jq-hh: [  28   -8   63   17   -4    3  -31  -45   24    1   -6  -21   37  -20
    5    6    2   61   33  -47   17  -28    2   -6   26 -108   11   45
  -22    9   -1   40  -29]
bt-qn: [  9  24 -22  -9  22  -5 -28  12  12 -18  31 -10   7  -7 -37  30 -39   3
  14 -33  10 -14 -17 -16  15 -16   0   2   4 -20  12  21 -24]
bt-qn: [ 14 -11 -29 -40  28  -5 -24   6   4   5  46   8 -18 -31 -37  38  -9  -1
  10 -38  32 -35   5 -32  14 -36 -14 -19  17 -29  31   4 -45]
zm-hn: [ 28 -11  -2 -39  30 -25  15 -35 -43  39  34  22  34  21  -9  11 -24 -16
  -4 -20 -11  13  27   6   7  59 -24  -5 -18  22 -13  -5  40]
jj-zq: [-16 -20  18 -37  -5  19 -23  12 -23  -3  13  15  -7 -63 -41  12  17  26
  -5   6  57   5 -19   4   0 -53  -4  16  16 -17  24  64   5]
bt-qn: [ -9 -13  11  18 -36  11  22   5 -12   4 -28  17  12   4  -3 -40  12   9
  -7  24   9  27  -9  16 -26   7   4  15   7   8 -29  24  41]
zr-bh: [  7  14  -9  28 -22  -8 -24 -36  43  12 -32  45  -2   7   3 -35 -20  17
  12  -8  55 -20  -9 -22  32 -73 -22  11 -10  29  -2  -2 -52]
zm-hn: [ 75 -73 -13  -2 -28 -21  76  11  31  54  20 -38   6   1   4  49  25 -36
  34 -36  27  17  42 -15 -37  31  57   4  -7 -11   4 -40 -11]
jq-hh: [  4 -41  36 -19  -6  17   6 -24 -34  16  -9  14  10 -14  -3 -35  41  32
  -1   0 -17 -19  21  -1 -20 -30 -24  -2   5  -1 -19  13  33]
zm-hn: [  4  15  46  15   0   6 -27 -23   6  -9 -11 -15  20 -13   6   5 -12  28
  11 -11   2   3 -13  11  23 -48   9  32 -23  15   9  31 -11]
jq-hh: [ 33 -47  22 -20  -7  13  28 -20 -57  36   4  21  17   3 -23 -36  12  -2
   2  -8 -40   8  24   0 -36  22 -25 -10  -3   1 -23   4  53]
zm-hn: [ 24  -6 -33  16 -38  -6  24  13  31  24 -16  17  -6  18 -25 -22   2 -15
  21  10  39  14  -5  -8 -10   4  13  -2  -9  -5 -18   5   0]
bt-qn: [-17 -12  -8 -20  -9  17   8  50 -19 -13  25 -15   0 -14 -43  -2  38  22
   6   8   3   7 -11  18 -32   4  20  -3  26 -59 -27  65  56]
zm-hn: [ 19  -6   7  15   2  -8   2 -14   8  13  11   1   3   5  16  10 -11  -4
   6 -28   2   1   9  -2   9 -17   8   5  -3   2   7  -9 -24]
zr-bh: [-31  15  48 -10  21  13 -30  -8 -33   5  10   2 -29 -13  36   4  37   6
 -17  23 -26  13   3  41  34 -15   1  -7 -16 -11  27  22   5]
jj-zq: [-22   4 -11 -36  22  -5 -22 -26 -54  29  37  77  14  26 -29 -65  22  42
 -10 -11   3 -25  16  14  13 -19 -60 -24  18 -28 -60  62  64]
jj-zq: [-50  28  -9 -42  42 -29 -32 -23  -9 -16  27  24  31  -8   8  24 -10  36
 -27  -1  55 -18  -1  11  37  -3 -27  15  16  20 -12  30  19]
bt-qn: [ 41  21  15  22 -17  -8  -8 -50  19  17 -49  12  30  22 -11 -27 -53  -8
  21   5   0   8 -11 -16  22  -3 -19  22 -56  65   1 -20 -16]
jj-zq: [ 20 -17 -27   5 -27  22  14  30 -12  17  -9  24 -48 -17 -32 -13 -15 -56
  -3  19  -1  29 -15 -14 -22  19  -4 -26   3 -10  38 -20 -26]
zr-bh: [ 40  -9   6  26 -14  -5   4  -5  29  21  11  -9  -3   4   1  13  -7  -4
  28 -37  14   3   5  -5  11 -39  26  10 -13 -13   9   5 -38]
zr-bh: [  4  11 -71 -21  22 -42  -4 -17   9  50  49  80 -23  30  -1   1 -22 -30
  -8 -27  69  -7  20 -11  42   7 -32 -34  13  -5  -1 -13 -34]
dm-lz: [  9  -1  -5  -5 -19  17  -9  12  -5  10 -13  18 -25 -19 -35 -14  -4 -17
   6  20  16  15 -19  -4   0 -12  -6  -7 -12  -6  23  17 -10]
jq-hh: [ -5 -22  50  24   1  12   8 -34 -38  12 -14  18  -9  -3  62 -20   3 -11
 -31   0 -43  17  18  16  -2  -5 -14   2   4  31  18 -36 -11]
bt-qn: [-20  -4 -23 -33   0 -13   2  18   5   1  24   9  16 -13 -29  15  21  26
   1   3  66  -2  -4   8  -1  -4   8  11  20 -21 -24  52  33]
zr-bh: [ 59 -28  13 -15   6  -8  29  20  30  25  30 -84   0   7  -7  58  48  -6
  54 -27 -33 -12  32   0  -8  16  61  -7 -37 -46   4  -8   2]
zm-hn: [ -5  36  -2  25 -10   5 -21   6  35 -38 -33 -24  14   0 -14   0 -33  11
  11   9   2  -6 -32 -13   6 -15   7  20 -13  18   3   3 -19]
bt-qn: [-15  12  -8 -24 -12   7 -18  16  -3 -14  -1   9  25 -19 -63 -12   0  37
  11  14  48   1 -29   4  -4 -21  -4  20   3 -14 -26  76  43]
dm-lz: [  8  20  37   0  47 -20 -22 -35   0  -8  28 -36  24   8  46  50 -22   9
   1 -40 -35 -13  17   9  38  -3   9  15 -21  17  19 -19 -24]
zm-hn: [  9  -3 -17 -10  34 -10   3   2 -19   7  46  -1 -10  15  12  22 -10 -21
  -7 -35 -38 -11  22  -4   2  26  -7 -27  15 -22   6 -26 -11]
zm-hn: [ 17 -39  18 -22  10  -9  28 -10  -9  10  10 -29  17 -17  19  39  13  -5
  -3 -12  -3  -1  27  -5 -17  24  13   9   2  15  11 -30   6]
jq-hh: [-42  52 -23  26  24   4 -26  28  18 -52   2 -24 -18  29  22  -5  -5   5
 -10   5 -55 -27 -14   0   8  10  -1 -22  19 -26 -11 -18 -12]
dm-lz: [ 26 -20  -5  24  -9  -5  26   8  23  -4  11 -31  25  25   3  -4  12  21
  24 -41 -25 -23  18 -13 -28 -11  22   4  16 -27 -41  -4   9]
zr-bh: [-22  35  -8 -14  17   2  -9  26   9 -37 -12 -48   2   4  -8  24   2  -4
   1  35 -32  -4 -15   5   0  50  12  -5 -16  -1   3  -8  21]
jj-zq: [-36  -3  25   1  -2 -13   6  -9  25 -23 -24 -24  15 -26  53  36  17  18
 -22  22  48   5   1  12   8  -7  22  35   8  41  14 -16 -11]
jj-zq: [-18  13  10   7  23 -18  -8 -19   8 -20  17 -13  41  24  26   1   4  47
   0 -31 -10 -30  13   6   8 -17  -1  16  15  -3 -44  14  21]
dm-lz: [ -2  15 -16 -11 -13  14  -7  12  -6   2 -25  15 -18   4 -38 -32   2 -13
   6  40  -8   4 -17  -4  -4  19 -18 -18 -19  -1  -1   7  18]
zr-bh: [-52  25  -9  27  12 -16  -6  -6  16  -7  -1  23 -24  29  76 -13  25   3
 -31  14   4  -8  12  22  27  -3  -3 -13  22   3 -10 -27 -18]
zr-bh: [-10  27 -23 -19  31 -22  -3  -2   1  -9  21 -11  23  31  -1  13  -9   6
   0  -5 -16 -15   8   3  11  45  -7  -8  -5  -2 -27  -3  29]
jq-hh: [ 62 -34  37 -11  -7 -16  30 -21  23  39   3 -54  24  -5   9  50  20  -5
  39 -19   7  10  29   3   4   8  46  23 -50  14  14 -12  -2]
dm-lz: [-58 -24  -5 -37   9  -4  -3  -7 -18 -12   1  36  -1 -35  20  -3  35  30
 -42  20  58 -21  10  -2  -6 -21 -30   2  50  13  -6   3  12]
dm-lz: [  2 -27   9  27 -14   3  19  -3   1   5  -2   7  -6  -2  33  -8   8  -3
 -10 -16  -1   4  12  -2 -17 -19   8   4  24   1   0 -20 -18]
zr-bh: [-14 -21 -31 -12  -3  -6   8 -24 -48  15  12  91  18  -2 -20 -46 -43  -2
 -38 -15  40   8   0 -14 -18   3 -60  -2  48  26 -24   9  19]
zm-hn: [-15 -25   9 -51  49  -3  17   0 -61  -6  37 -20   4 -14  22  41   9 -20
 -35  -2 -55  -2  31   5 -21  75 -16 -21  20   4  17 -41  33]
jj-zq: [ -7 -10  10 -49  40 -18  -5 -22 -22   1  29 -10  27 -14   6  38   4  16
 -11 -14   6 -19  22   0  10  18 -14   4   2  13   2  -3  19]
dm-lz: [-32  42  -3  -6  25 -12 -31  -2  11  -3  14   4 -16  21  22   2  23  14
  -2  13   0 -14   1  22  44  -8  -2 -13 -13 -16  -6  16   0]
jj-zq: [ -3  -6   6  17   8  -8   9 -14   2  -7  10  -6  28  30  24 -21  14  35
   3 -31 -29 -28  21   0 -11 -14  -3   2  20 -12 -49   0  22]
dm-lz: [ 25 -42  23 -14   4  11   4  -5 -23   1  23 -10  14 -37 -17  22  -9   9
   3 -40  -2  -5   8 -16 -22 -30   0  13  19  -7  17   9 -10]
bt-qn: [ 18  10  -7 -10   1  18 -38  -1   2 -17  -7   9  -6 -39 -58   7 -53  -5
  11 -12  16 -10 -32 -35   7 -42 -23   5  -6   9  41  12 -45]
dm-lz: [ -3  18   7 -12   0  22 -22   0 -31   8 -19  22 -32  -8 -23 -25  -9 -28
  -7  40 -28  18 -18   6  11  17 -26 -21 -28   8  30   0   2]
jq-hh: [ 42 -18 -11  10 -11 -32  38   0   8  29  39  -2  44   3  -6  52 -50 -22
   9 -48  61  54   2  13  -4  30  43  41   2  13  -3  23   4]
zr-bh: [ 23  -9  -7   3   8 -13  22   4   6  -1  21 -30  31  22  -3  17  -6   6
  16 -32 -22  -7  15  -4 -17  25  18   5   3 -13 -28  -3  21]
jq-hh: [ 37  20   4  -3   2   7 -18  -3  14  -1  -8 -29  13  14 -46  -6 -13   9
  41  -8 -36 -19  -9 -15   7  -8   0  -3 -42 -12  -8  15   5]
jj-zq: [ 23  16  -7   3   7  12 -13  20 -20   3  27  -2 -11   3 -38   5 -33 -24
  12 -17 -32  19 -17   4   2  12   4 -11 -11 -29  15  24  -3]
bt-qn: [ -2   4 -25   1  15   0 -19  14   4 -18  30  10 -13 -23 -14  27 -38 -10
  -8 -34  20  -8 -13 -21   4 -26  -5  -3  31 -14  29  -1 -49]
dm-lz: [-16  32 -39 -12   9 -31  10  20  26  -9  19 -16  31  34 -13  19   2  14
   9   6  32   3  -3  16   8  47  21   8  -1 -13 -45  30  46]
bt-qn: [ -7  22  17  19   6 -15  -9 -46   8   8 -26  18  17  34  42 -28  -7  12
  -6   6 -13 -10  11   6  28  -4 -21   6 -22  41 -18 -24  -2]
jq-hh: [ 24 -69  41 -52 -26   8  34 -26 -23  54 -30   4  -4 -38  -4  -5  71   1
   6  42  33   8  32   4 -16   3  -2   3 -31  27  14  -7  33]
dm-lz: [-20 -10  -2   4  -7   6   1   0   0  -2 -10  17 -15  -1  16 -25  29  13
 -10   9   3 -17   7  -3  -7 -22 -12 -11  20  -7 -11  -7  -1]
jq-hh: [-34 -22  -6  -3  -2  -2   1  -1 -12  -3  14  40  -3 -21  19  -9  13  19
 -30 -10  48  -5   4   2  -7 -35 -14   6  51  -3  -7  14  -5]
jq-hh: [-44 -26 -33 -30  -9  -3  32  30 -31  -4  17  32  12  -6 -16 -17  31  15
 -31  22  42  12   3  14 -41  38  -9  -3  55 -19 -45  34  71]
jj-zq: [ 21  31  13 -12  12 -10 -19 -24  10  18  -8 -14  11  26 -12  -2   2   4
  28  11 -20  -7   3   8  35  11  -3  -3 -59   9  -6   9  13]
zm-hn: [  4  17  62   9  31   8 -35 -24 -29  -9  25 -23  14 -13  23  26 -21  14
  -2 -32 -45  11  -3  25  29 -29   8  21 -19   1  27  25 -11]
bt-qn: [ 16 -20   8   6 -18  12  16   3 -11  13 -11   2  -6   0  -8 -20  11  -8
   6   5 -17   9   4   0 -20   4   1  -5  -3  -5  -4  -2  11]
zm-hn: [-62 -25 -14 -10   0  18   4  34  21 -55 -26 -26 -36 -40  35   8  58  19
 -31  32   4 -50   5 -27 -34 -22  -4 -18  61 -11  13 -51 -26]
jj-zq: [ 12   1  17   1   8   3  -1   1  -8  -1  11 -22   7  -1   0  16  -4  -1
   7 -11 -23   7   1   8   0   6  13   5 -10  -7   6   7   5]
zr-bh: [ -7   4  26  19  -1  12  -3  10 -11 -13   2 -17  -3  -7  17   7  -1  -1
  -7  -2 -24  19  -8  18  -3  -4  17  10   3  -7  10  10   0]
[ -7  36   7  19   1  13 -19   1 -12 -20 -19  -1   5  18 -12 -27 -28  -2
   0  15 -45   9 -23   7   4  14 -12  -1 -17   6  -7   9  15] : jq-hh
[-25 -12 -31  -4   9   8   5  30 -15   5  29  25 -52   5  14 -14  38 -15
 -18   0 -17 -14  15   1 -11   1 -10 -46  42 -50   0 -14 -10] : zm-hn
[-29  -2   1 -38  38 -30  -5 -40 -12   1  19  16  40  15  27   1  21  44
 -17 -12  16 -41  32   1  16   4 -32   2  15  20 -41  -2  36] : jj-zq
[ 22 -55  31  71 -41  18  65  18  15  -9 -28 -51  -3  13  67 -10  29 -12
   0 -19 -66  12  24  -1 -64   5  49   9  29  -6 -13 -62 -11] : jj-zq
[  6 -27  -2  12  -3  -8  22  -9   8   8  -1   4  -7  -5  37  13   0 -16
 -13 -14  10  -1  18 -11  -9  -1   4   0  18  17  14 -45 -32] : zm-hn
[ 39   0  26 -21  -9 -19  -2 -49  -3  41  -7  16  57  11 -35 -11 -14  27
  30  -7  41  13   3  10  23  -8  -7  35 -52  35 -28  51  43] : zm-hn
[-82 -27 -27 -24 -17  34   5  63  -3 -36 -21   8 -69 -38   7 -33 104  19
 -33  68  11 -36  -1  -3 -41 -19 -10 -44  66 -53  -5  -5  15] : zm-hn
[  9  18  14  32   5  16 -16  -6  -9 -15  -8  -6  -6  14   8 -20 -28  -7
   1 -14 -62  -4  -9  -5   0 -10 -10  -7  -6   0   7 -16 -20] : bt-qn
[ 14  28 -19  57 -16  -7  17  27  23 -27   1 -23  21  17   2  26 -78 -34
  -1 -22  -1  50 -32   5 -13  38  39  31   7  13   6  -5 -19] : bt-qn
[ 23 -16   4  10  -5  -4   4  -8   1  28  21  16  -9  -1   5   4  -1  -8
   8 -28  16   9   9   2   9 -27   8   0   0 -12  10   8 -23] : zr-bh
[ 23 -14  24  45 -25  32   4 -10 -20  -1 -36  14 -20  -2   8 -43 -31 -29
  -6  -1 -59  15 -10 -15 -23 -14 -17  -7  -2  19  24 -38 -32] : bt-qn
[-17   3 -16   5   7 -19  17  11  10  -5  24  -7  19  23  19   9  15  17
  -4 -14  11  -3  12  15  -5  17  17   5  23 -18 -38  12  27] : dm-lz
[-18  24  31  14   0  -1 -27  -6  41 -28 -20 -40  11 -10  22  18  19  41
  14   6  16 -19 -11   8  26 -50  25  28 -17   5   2  19 -18] : jq-hh
[ 15 -29  35 -14 -35  18   6 -15   3  34 -43   6 -17 -19  -9 -32  59  13
  19  42  18   0   8   5  -1 -33   0   1 -36   8   4  12  14] : jj-zq
[ -1 -49  -8 -26  20 -15  24 -15 -10  22  29  12  -9  -7  37  17  37   0
 -16 -25   9 -30  46 -14 -11  -1 -12 -21  34  -5   0 -43 -12] : zm-hn
[-12   1 -25  38 -14  -7  15  -2  22 -10 -12  18   7  39  25 -44   5  17
  -3 -14 -10 -25  10 -12 -16 -13 -10  -8  31  -5 -48 -21   0] : jj-zq
[ 26 -10  11  33 -17   3  21  -4   0  10 -12  -5  -1   6  18   2 -29 -32
  -1  -9 -18  31  -1   0 -11  17  15   9  -8  20  17 -28 -20] : dm-lz
[-36  18 -47 -29  41  -6 -15  18   4 -45  14 -13  -6   6  -6  11  -1   7
 -16   0 -29 -57   5 -32 -10  26 -31 -34  36 -15 -10 -39  -3] : zm-hn
[ 30 -44  -8   0 -14   7  36  23 -17  15  23  -6  -2 -14 -18  15  -5 -24
   3 -25  -2  22   8  -6 -39  18  19  -1  22 -21   6  -2   4] : zr-bh
[-21   2  10 -26  21  -4 -12  -1 -26  -6  25   6   8 -24  -1  27  -7   6
 -19  -2  21  12  -4  15  10   5  -4  11  12   3  14  25  11] : jj-zq
[-10  15   0  19   7  -9  10 -22 -33  27   8  41   6  63  31 -58  10   1
 -13   1 -48   9  21  30   7  34 -24 -21  -3  -4 -52   2  49] : jj-zq
[ 36  -5  43  -7  23  23 -18 -24 -41  -1   0 -23   2  -8 -11  -1 -25 -11
   9 -19 -91 -10   6 -12  -3   2 -22 -11 -30   8  29 -23  -8] : dm-lz
[-40   3  18 -21  -2   1   7  15  34 -13 -43 -53 -36 -15  50  27  84   0
  -6  77   2 -13  12  16  11  25  28 -10 -25  11  24 -43   0] : jq-hh
[ 37   9  29  17  10 -23  -5 -54  15   4 -10 -13  54   7  19  27 -65   2
   9 -37   8   8   2 -10  23  -5   1  42 -32  63  11 -21 -26] : zm-hn
[-22  -9  -9 -12  10   6  -6   6   3  -7  -2   4 -30  -7  17  -7  37   5
 -10  11  -9 -33  13 -11  -1 -15 -15 -27  18 -15   6 -26 -16] : jq-hh
[  0  46  -2  -5  25  -2 -22  26  14 -33  17 -58  15   9 -24  40 -20   5
  21  -3 -33  -1 -21   9  14  27  27   6 -24 -22   2  25  12] : bt-qn
[ 32 -25 -32 -22  13 -14  18  13  14  16  39 -18   1   8 -23  25  15  -1
  25 -39   0 -30  25 -23 -13   5  10 -20  11 -38 -13 -10  -4] : jq-hh
[-46  81 -21 -16  31 -35 -30  -3  16  -3   6   8  -3  31  23  29 -16 -17
 -16  48  35  29 -18  43  69  61   5   2 -40  25   8  14  14] : dm-lz
[  27  -28  -23   56  -35    3   14   23   11   48   39   61  -71  -20
   24   14  -30  -66  -11  -44   64   59   -8    6   12  -52   31   -7
   35  -29   63   -4 -102] : zr-bh

mm-jm: [ 47  10  18  17   5 -10  40  16  34  -6  19   6  13  26 -21  -5   9 -20
  -9  18 -26  23 -31   6  15   0  32  56  13  23  42 -20 -19]
fz-bl: [-18  10  -1  23 -22 -17 -20  41 -11 -13 -29  25  18  -3 -49   0  21  -8
  32   8  68 -23  47  45 -40  30 -40   6  55   6 -12  -8  35]
mm-jm: [ 39 -32  16  16 -11 -61  20  22   7  -4 -17  -8   4   4 -57  31  12 -20
  11  22  27  11  -2  23 -29 -11  15   3  29  23  25  -9   3]
mm-jm: [ -2   7  -5 -12 -15  29 -29 -10 -36   0  -5  28 -27  -5  26  23  -8  19
 -21 -13 -21   9  12 -13  11  14  -3 -31 -12  -9 -10  15 -12]
fz-bl: [-82   3  10 -32  -9  52 -31 -49  12 -30   4 -43 -18 -38  70 -28  26  46
  29 -14 -23 -58 -34 -34   5  -3 -36 -24 -78 -55   1  20  26]
mm-jm: [  2   5 -13 -15  10  41 -32   3 -33  13  25  37 -46   4  -1  -4 -60  18
  -7 -25   9   8  46   6  15   3  -2 -35 -12   3 -36  35 -11]
dj-td: [ -5   1  -6 -16  -1  20  -2 -29  47 -23  23  11  37  16  43 -17 -24 -12
  21  -7 -19   0  -9 -33 -13 -22   7 -84 -17 -37  -7 -30   6]
tc-zp: [ 17  39 -23  16  56   6  32   9  31  16   5 -22  26  34  -3 -34   3 -11
  -6 -15   7  10 -16  -2   2  -7  -2  74  32  12 -14 -20 -12]
dj-td: [ 45  14  39  12   0   3  18   5  43 -42  11  12  -9  43 -12  16   4   5
   9   2 -24  10 -20  13  -3  -3  15  -2   9   1  53 -34 -13]
mm-jm: [-36  -5  27 -16  -4  36 -13 -14  12 -15  42  11 -23  -2  23 -28 -49  18
  13  -3 -15 -22  25  18  39  -4   1 -52 -48 -12   4   7   7]
tc-zp: [-75 -12  25   2 -22  -7   6  -1  10   0  14 -15  30 -32  15 -41   2  -6
  14  28   5 -41  19  34  39  11 -13  -6 -28  -3   9 -10  33]
tc-zp: [-44 -11 -21 -15   2   6 -30 -10 -60  33 -18 -14 -29 -38  16   5  -6  22
 -19 -13  14 -13  27  -2  14   7 -21  -6 -19  -1 -42  39   5]
fz-bl: [  8   5 -28   5  16  -2  -7  19 -22  21 -14  -8 -13  -9 -31  -3  11   1
   4 -10  36   1   3  -2 -24   5 -14  53  21  12 -27  30   2]
tc-zp: [ -1 -29 -20 -14   7 -28   1 -22 -19  25 -17 -34  -2 -23  11  18   5  -2
 -13  -2  -3   7 -17 -29 -10 -23   9 -15 -15  -3 -18  16  -5]
dj-td: [ 14   1  31   6 -14   4   3   8   0 -22  -4  -7 -34  -2 -18  16  31  19
   3   8 -14  -8 -26  11   4  12   0  46 -12   8  44  11  -5]
mm-jm: [-14  -9 -21 -20  -2  14   0 -30  28   1  24   4  39  -6  45 -23 -23 -19
   8  -1 -21   4 -12 -42  -2 -21  14 -64 -26 -29 -20 -10   4]
dj-td: [  9 -16   2  -6  -4   1  -4   5 -28  21  17  17 -26  -8 -10   7 -33   0
 -20   3  -7  15  20   9  26   0  19  -8 -13  18  -6  24 -13]
mm-jm: [ 19  -2 -15   2 -41  16  19  16  48  -4  50  57  70  -5  -1 -43  -9 -61
  19  37 -20  21 -20 -29  -2   9  38  -4   1  -5  11  -9   6]
fz-bl: [ 79 -10 -31  -6 -14   2  -4   7 -22  12  -4  34 -19   1 -21  42   9 -15
 -20  -2 -20  52 -35 -52 -33  -2  34  18  12   9   0  32 -34]
tc-zp: [ -4 -17  24 -10  -7  -3  -2 -20  -7  -8   1 -13 -26  -5  17  20  -5  18
 -11   1 -27  -3  -8   0  20  -9  10 -29 -31  -4  20   2  -8]
tc-zp: [ 57 -60 -14 -16 -36 -47   2  -9 -19   7 -24 -21 -20 -41 -30  57  44 -13
   1  20 -11  27 -68 -61 -54 -23  34   9 -20   2  21  46 -13]
fz-bl: [ 38   4 -43 -12  11  27 -14   6   8   5  16  20  -6   3 -17  -9 -13 -10
  22 -18  19  18 -15 -44 -47 -10   5   7   7 -10 -32  33  -6]
mm-jm: [ 13 -43  19  -5  -9 -52  -1 -12  -5  -8 -22 -20 -12  -3 -17  44  -6   3
   5   5  12   1   7   9 -22 -26   7 -67  -2   0  11  -9   4]
tc-zp: [ 41   6  -8   3 -33  19 -31  26 -20 -20  -7  57 -24   5 -34  31   5   1
  14  -4  17  16  12  -6 -41  23  -4 -10  26  -1   1  21  -3]
fz-bl: [-31  19  22   6  16  -9  13 -24 -14   3 -30 -39   1   7  47  14  29  24
 -41  -5 -39  -9 -11  12  44   6 -11  19  -6   0  18 -34 -10]
fz-bl: [  6  13 -12  -2  12  15  -6  -1   3  -2   0   5  -2  10   5  -3  -5   4
   3 -13   4   3   2  -9 -10  -1  -7  -1   7  -6 -12   0  -3]
dj-td: [-59 -11 -12   0 -11 -17   0  -4  -5  11 -23 -45  27 -47   7 -24  50  -3
  17  15  22 -37 -20  -7 -11   7 -27  42 -13 -10 -10  13  32]
dj-td: [-32 -28  23 -17 -34   3   9 -28  38 -21  27 -16  24 -29  34 -22   9  -9
  22  27 -36 -21 -39 -25  14 -13  17 -34 -59 -26  32  -2  16]
fz-bl: [ -6  -1   6  -3  31 -11  36 -25  31  14  19 -34  26  14  34 -21 -16 -10
 -20   3 -36   7 -21  -8  38 -26  23  -1 -19   2   8 -29 -13]
dj-td: [-27  -8  -7  -1 -30 -20  26 -23  39  -3  -2 -13  86 -21  47 -20  42 -40
   1  33 -36  -2 -46 -39   2  -3  15 -13 -11 -23  17 -39  14]
mm-jm: [ 12 -18  24  13  -4 -33  29  15  36 -10  13 -12  18   6 -35 -11   1 -20
  21  24  12  -5  -8  24  -3 -10  14  13   6  14  30 -15  10]
dj-td: [-21 -25 -22 -11   8  -3 -16   8 -52  50  15   7 -27 -30 -15 -11 -52  -2
 -18  -3  25   5  49  16  28  -2   6 -11 -14  22 -48  47  -1]
dj-td: [ -7  -3  22   3   5  18   3  23  27 -11  46  13 -20   6 -37 -41 -43   1
  35   5  26 -19  27  39  14  -1   1   7 -15  12   8  16  14]
tc-zp: [-49 -20  41   3 -82  14 -24  25 -16 -25  17  43  -6 -49 -19 -13  17  -2
  26  44   3 -35  21  36  22  45  -8  -3 -31   1  37  25  34]
tc-zp: [-14 -12  20  -3 -11 -12  -9 -10  15 -26  -8  -6   3   4   3  12  -2   8
  22   0  11 -18  11  12 -17  -9 -12 -60  -4 -17  10 -20  17]
fz-bl: [-32 -38  43   5 -31 -24 -11  25 -45   9   4   0 -52 -37 -48   8 -16  16
   2  25  26 -25  45  66  36  18  -3  10 -23  32  19  38  16]
fz-bl: [-21  -1   0  -9  33   8  15 -18  18  13  24 -33  -2   1  20 -32 -26   6
  -2  -8 -10 -10  -5  -1  29 -21   5   6 -29  -1  -9   2  -2]
tc-zp: [-46  32   4   6  32  17 -11  -3  11 -10  -4  -6  11  25  19 -26 -24  18
  12 -24  29 -29  49  38   9   3 -39 -32  18 -12 -27 -33  19]
mm-jm: [  4  31   4  11   1  13  14   0   2  -5 -14  -7   9   8  20   1  45   6
 -21   2 -32   4 -35 -10  15  19  -2  66   8   2  24 -14 -12]
dj-td: [-12   1  -6  -2  -7 -19   5 -26  10 -11 -37 -31  33  -7  36  18  53   0
  -3   2 -18  -6 -40 -33 -23  -6 -10  -8   2 -24   9 -27   6]
[ 14   2 -31   8  20 -16   8  17 -14  28 -15 -17   4  -8 -28  -5  16 -10
  -3  -4  29   8  -8  -7 -21  -1  -5  61  25  16 -23  20  -2] : fz-bl
[-24   3 -12   1 -35   5   7  -1  28  -8   6  12  64 -21  22 -28  33 -32
  17  26 -11  -8 -26 -27 -10  13   2   4  -2 -19   6 -15  20] : mm-jm
[-32 -16   2  -6 -35   7 -13   6 -32  16   9  18  -3 -39   4  -8  -1  -5
  -9  20  -6  -7  14   6  27  21   4   4 -23   6  -3  28   8] : tc-zp
[ 29 -30 -21  -8 -28  -8  -5  12  -6   7   7  13  -3 -29 -33   7  12 -20
  18  15  13  13 -26 -33 -38  -3  18  16  -8   2  -2  42   2] : fz-bl
[ -1 -11  55  30 -32 -63  31  15  13 -31 -48 -41  12  -7 -30  35  87   2
   4  39  -3 -21 -38  38  -7  16  -8  61  19  16  77 -36  15] : mm-jm
[ 14   8  39   3  -2  10  12  -6  28 -30  17   6 -12  26   9   5  -8  11
   0   3 -31   0  -8  15  22  -2  12 -15 -13  -2  41 -25  -9] : tc-zp
[ 17  30  20  20  50  18  22  34   8   8  27 -10 -47  32 -48 -31 -26  19
  -1 -13  21  -4  19  55  33   7  -4  97  13  40  11  14 -13] : mm-jm
[-62 -10  15 -12   2   5  -2 -23  -3   1  -1 -50 -12 -33  29 -21  17  25
   5   3  -9 -39 -15   2  26  -3 -18  16 -48 -13   5  14  17] : fz-bl
[ 26 -36  -1  -5 -19 -35  11  -4   6  -3 -15 -28  -4 -25 -24  24  39  -9
  13  17   0   4 -50 -30 -36 -16  15  22 -13   0  23  21   1] : tc-zp
[  3  10   4  11  29 -11   3  11 -17   8 -21 -28 -30   9 -23   9  11  21
  -6 -14  23  -7   8  25  -1   1 -18  47  17  17  -3   6  -4] : mm-jm
[ 31 -27   4   2  14 -59  24 -17  15   0 -30 -43  14  11  -6  38  18  -9
  -6   2  -2  14 -28 -13 -27 -34  14 -22  13   1  14 -27  -7] : mm-jm
[-44  -5 -12  -5 -10   4  -8  -2 -22  27  10  13  23 -23  22 -23 -23 -13
 -14   9   1  -5  33   9  32  10  -1 -24  -9   1 -29   4  10] : tc-zp
[ -4 -15   4 -15   5   1   7 -25 -23  24  12  -8 -15  -9  36   9 -24   5
 -42   0 -46  18  -5 -13  49 -11  27 -20 -35   6   0   7 -23] : tc-zp
[-16  28  15   6  45  16   1  -2 -13  10   4  -9 -30  31  12  -8 -38  28
 -25 -26   0  -5  42  43  45   1 -14   3   7  14 -12 -16 -13] : fz-bl
[ 38  18  20  16  25 -24  23  -7  50 -36 -19 -13  23  57   0  24  11  -1
   8 -11  -4   8 -13   9 -27 -19  -2 -29  38  -9  28 -66  -7] : dj-td
